Below are the code and all the weights of a small trained network. Each question names an input and a target symbol and asks about switching units off, where a switched-off unit gives its printed mean instead of its output.

import numpy as np


def w(rows, s, z=0):
    codes = np.array(rows[::2]) - 128.0
    scale = np.full(codes.shape[1], s)
    scale[-1] = z or s
    return codes * scale


def norm(h):
    return h / np.sqrt((h * h).mean(-1, keepdims=True) + 1e-5)


def f(y):
    return np.maximum(y, 0)


def softmax(a):
    e = np.exp(a - a.max(-1, keepdims=True))
    return e / e.sum(-1, keepdims=True)


def log_softmax(a):
    a = a - a.max(-1, keepdims=True)
    return a - np.log(np.exp(a).sum(-1, keepdims=True))


def net(x, mask):
    ids = ['γεζηθξσω'.index(c) for c in x.split()]
    T = len(ids)
    res = E[ids] + P[:T]
    u = 0
    for l in range(2):
        r = norm(res)
        for j in range(3):
            rows = slice(2 * j, 2 * j + 2)
            q, k, v = (r @ M[l][rows].T for M in (Q, K, V))
            z = softmax(np.where(np.tri(T) > 0, q @ k.T / 2**0.5, -1e9)) @ v
            o = O[l][rows]
            res = res + np.where(mask[u + j], z, o[:, -1]) @ o[:, :-1]
        u += 3
        y = f(norm(res) @ A[l][:, :-1].T + A[l][:, -1])
        res = res + np.where(mask[u : u + 8], y, B[l][:, -1]) @ B[l][:, :-1]
        u += 8
    return log_softmax(norm(res)[-1] @ U[:, :-1].T + U[:, -1])


Q, K, V, O, A, B = {}, {}, {}, {}, {}, {}
E = w([
[67,143,209,216],'γ',
[68,142,209,228],'ε',
[107,101,4,98],'ζ',
[106,101,2,99],'η',
[17,154,191,134],'θ',
[148,67,68,70],'ξ',
[148,85,97,61],'σ',
[75,141,61,201],'ω',
],0.021)
P = w([
[185,218,92,80],'0',
[173,150,119,103],'1',
[110,172,111,93],'2',
[151,117,134,112],'3',
[91,138,115,87],'4',
[137,86,144,116],'5',
[74,105,120,77],'6',
[121,54,154,124],'7',
[45,64,133,79],'8',
[105,19,158,127],'9',
[8,92,132,74],'10',
],0.016)
Q[0] = w([
[67,142,30,153],'0.h0',
[191,116,218,92],'0.h0',
[216,83,92,179],'0.h1',
[56,2,146,120],'0.h1',
[229,70,109,149],'0.h2',
[233,221,148,130],'0.h2',
],0.055)
K[0] = w([
[61,170,198,90],'0.h0',
[229,71,36,178],'0.h0',
[89,145,63,216],'0.h1',
[41,2,131,128],'0.h1',
[204,161,178,50],'0.h2',
[219,248,119,145],'0.h2',
],0.055)
V[0] = w([
[154,106,146,172],'0.h0',
[203,83,88,186],'0.h0',
[141,111,52,201],'0.h1',
[88,143,64,254],'0.h1',
[140,139,221,38],'0.h2',
[170,92,156,43],'0.h2',
],0.052)
O[0] = w([
[177,83,103,166,73],'0.h0',
[203,117,175,103,2],'0.h0',
[168,221,188,96,100],'0.h1',
[83,253,239,130,103],'0.h1',
[55,24,209,51,108],'0.h2',
[101,147,172,13,88],'0.h2',
],0.032,0.044)
A[0] = w([
[86,50,121,111,76],'0.n0',
[39,122,112,146,106],'0.n1',
[53,94,118,207,122],'0.n2',
[112,129,254,189,2],'0.n3',
[197,66,50,151,111],'0.n4',
[153,110,102,14,145],'0.n5',
[71,89,212,251,90],'0.n6',
[119,197,170,229,38],'0.n7',
],0.039,0.016)
B[0] = w([
[121,201,99,169,219],'0.n0',
[156,131,122,172,222],'0.n1',
[80,68,87,166,253],'0.n2',
[238,253,123,79,141],'0.n3',
[149,169,248,52,207],'0.n4',
[124,92,187,186,172],'0.n5',
[126,62,27,202,189],'0.n6',
[198,72,151,49,191],'0.n7',
],0.067,0.026)
Q[1] = w([
[86,213,61,171],'1.h0',
[174,142,102,104],'1.h0',
[82,144,120,137],'1.h1',
[3,54,92,140],'1.h1',
[154,85,62,188],'1.h2',
[156,103,193,86],'1.h2',
],0.068)
K[1] = w([
[57,128,2,116],'1.h0',
[196,121,112,137],'1.h0',
[99,131,105,137],'1.h1',
[22,18,52,181],'1.h1',
[153,222,182,84],'1.h2',
[134,53,92,75],'1.h2',
],0.064)
V[1] = w([
[51,142,12,149],'1.h0',
[130,60,4,175],'1.h0',
[74,117,87,123],'1.h1',
[46,167,77,105],'1.h1',
[123,6,81,92],'1.h2',
[135,121,114,30],'1.h2',
],0.021)
O[1] = w([
[80,254,132,84,228],'1.h0',
[70,190,217,62,249],'1.h0',
[72,195,175,82,166],'1.h1',
[42,202,152,83,153],'1.h1',
[193,67,214,75,91],'1.h2',
[73,134,131,137,123],'1.h2',
],0.017,0.021)
A[1] = w([
[3,180,11,128,105],'1.n0',
[241,92,121,77,49],'1.n1',
[196,200,53,113,85],'1.n2',
[77,122,181,60,74],'1.n3',
[191,127,153,53,136],'1.n4',
[226,66,59,114,121],'1.n5',
[187,200,235,248,67],'1.n6',
[179,125,58,4,6],'1.n7',
],0.044,0.013)
B[1] = w([
[73,95,69,254,254],'1.n0',
[22,107,143,133,155],'1.n1',
[88,65,142,45,167],'1.n2',
[193,47,156,107,141],'1.n3',
[118,99,67,142,151],'1.n4',
[191,203,152,97,159],'1.n5',
[83,218,131,205,157],'1.n6',
[69,124,48,68,138],'1.n7',
],0.083,0.051)
U = w([
[199,121,95,139,135],'γ',
[200,136,99,108,165],'ε',
[101,124,109,71,128],'ζ',
[87,133,91,51,138],'η',
[87,97,76,182,129],'θ',
[82,123,250,203,5],'ξ',
[140,57,176,95,167],'σ',
[143,205,162,119,182],'ω',
],0.021,0.014)

Each question gives the input, a string of symbols that net reads in full, and the target symbol t.
The units are the heads (2 rows each of Q, K, V and O) and the neurons (one row each of A and B). Each row of codes is followed by its name. A weight is (code - 128) times the scale printed after its matrix; where a second scale follows, it is the last column's (O, A, B and U).
mask holds one flag per unit, layer by layer, with each layer's heads first. A switched-off unit (its flag False) gives its mean, the last column of its rows in O or B, instead of its output. The means were averaged over made-up inputs and are rounded, as every weight is.
A unit's drop is (log p(t) with every unit on - log p(t) with that unit switched off) / (log p(t) with every unit on - log p(t) with every unit switched off).
The circuit of an input: a set's keep is (log p(t) with only the set's units on - log p(t) with every unit switched off) / (log p(t) with every unit on - log p(t) with every unit switched off). Starting from the 12 units with the biggest drops (on a tie, the unit counted first), units are removed one at a time, each time the one whose removal leaves the highest keep (on an exact tie, the one counted first), for as long as the keep stays at least 0.8.
units of the circuit, in order: the units of the circuit, biggest drop first
unit that matters most: the unit with the biggest drop
top k neurons: the k neurons with the biggest drops, biggest first
top k neurons in layer l: the k neurons of layer l with the biggest drops, biggest first
heads that matter: for each layer, one digit per head in row order, 1 if its drop is at least 0.15 and else 0, layers parted by /
input θ ζ ω ξ η ε, target ξ: heads that matter -> 110 / 100
input θ θ θ γ θ σ γ σ, target σ: unit that matters most -> 0.n5
input ω σ θ θ ε ξ, target ξ: heads that matter -> 101 / 100
input ξ θ ω ε, target ω: top 2 neurons in layer 1 -> (1.n0 1.n5)
input η γ σ σ η η θ ζ ξ γ, target ξ: top 2 neurons -> (0.n5 1.n0)
input η ζ ξ ω θ θ θ σ γ γ, target σ: top 3 neurons -> (0.n4 1.n0 0.n1)
input θ η ξ ε ξ γ, target ξ: heads that matter -> 110 / 000
input θ σ η ω σ ω θ γ ω η, target ω: units of the circuit, in order -> (0.h1 1.n0)
input η η θ ξ θ ω θ θ, target ω: units of the circuit, in order -> (0.h0 1.n0 0.n4)
input σ η σ γ σ η θ ξ ζ η, target ξ: top 2 neurons -> (0.n7 0.n4)
input γ η θ η ζ η ε ζ, target η: heads that matter -> 011 / 000
input θ ε θ η η η, target η: top 2 neurons -> (0.n2 0.n7)
input θ η ζ ε, target η: top 2 neurons -> (0.n7 0.n3)
input ε σ ε γ, target σ: top 2 neurons in layer 1 -> (1.n0 1.n1)
input η σ θ σ η η, target σ: units of the circuit, in order -> (0.h2 1.n3)
input ξ η γ, target γ: heads that matter -> 111 / 100
input ζ σ η ω γ γ, target ω: unit that matters most -> 0.h2
input θ ε θ γ θ ξ ω θ η σ, target σ: heads that matter -> 101 / 000
input ε σ θ η, target σ: top 3 neurons -> (1.n3 0.n0 1.n0)
input η σ ε, target ε: unit that matters most -> 0.n4
input ε θ θ ξ ε θ, target ξ: top 3 neurons in layer 1 -> (1.n0 1.n6 1.n1)
input η η ω σ γ, target γ: top 2 neurons in layer 1 -> (1.n5 1.n0)
input ε η η ε, target η: top 3 neurons -> (0.n3 0.n7 1.n1)
input η ε θ ξ η ω θ η σ ζ, target σ: heads that matter -> 011 / 001
input γ η ε, target ε: heads that matter -> 011 / 000
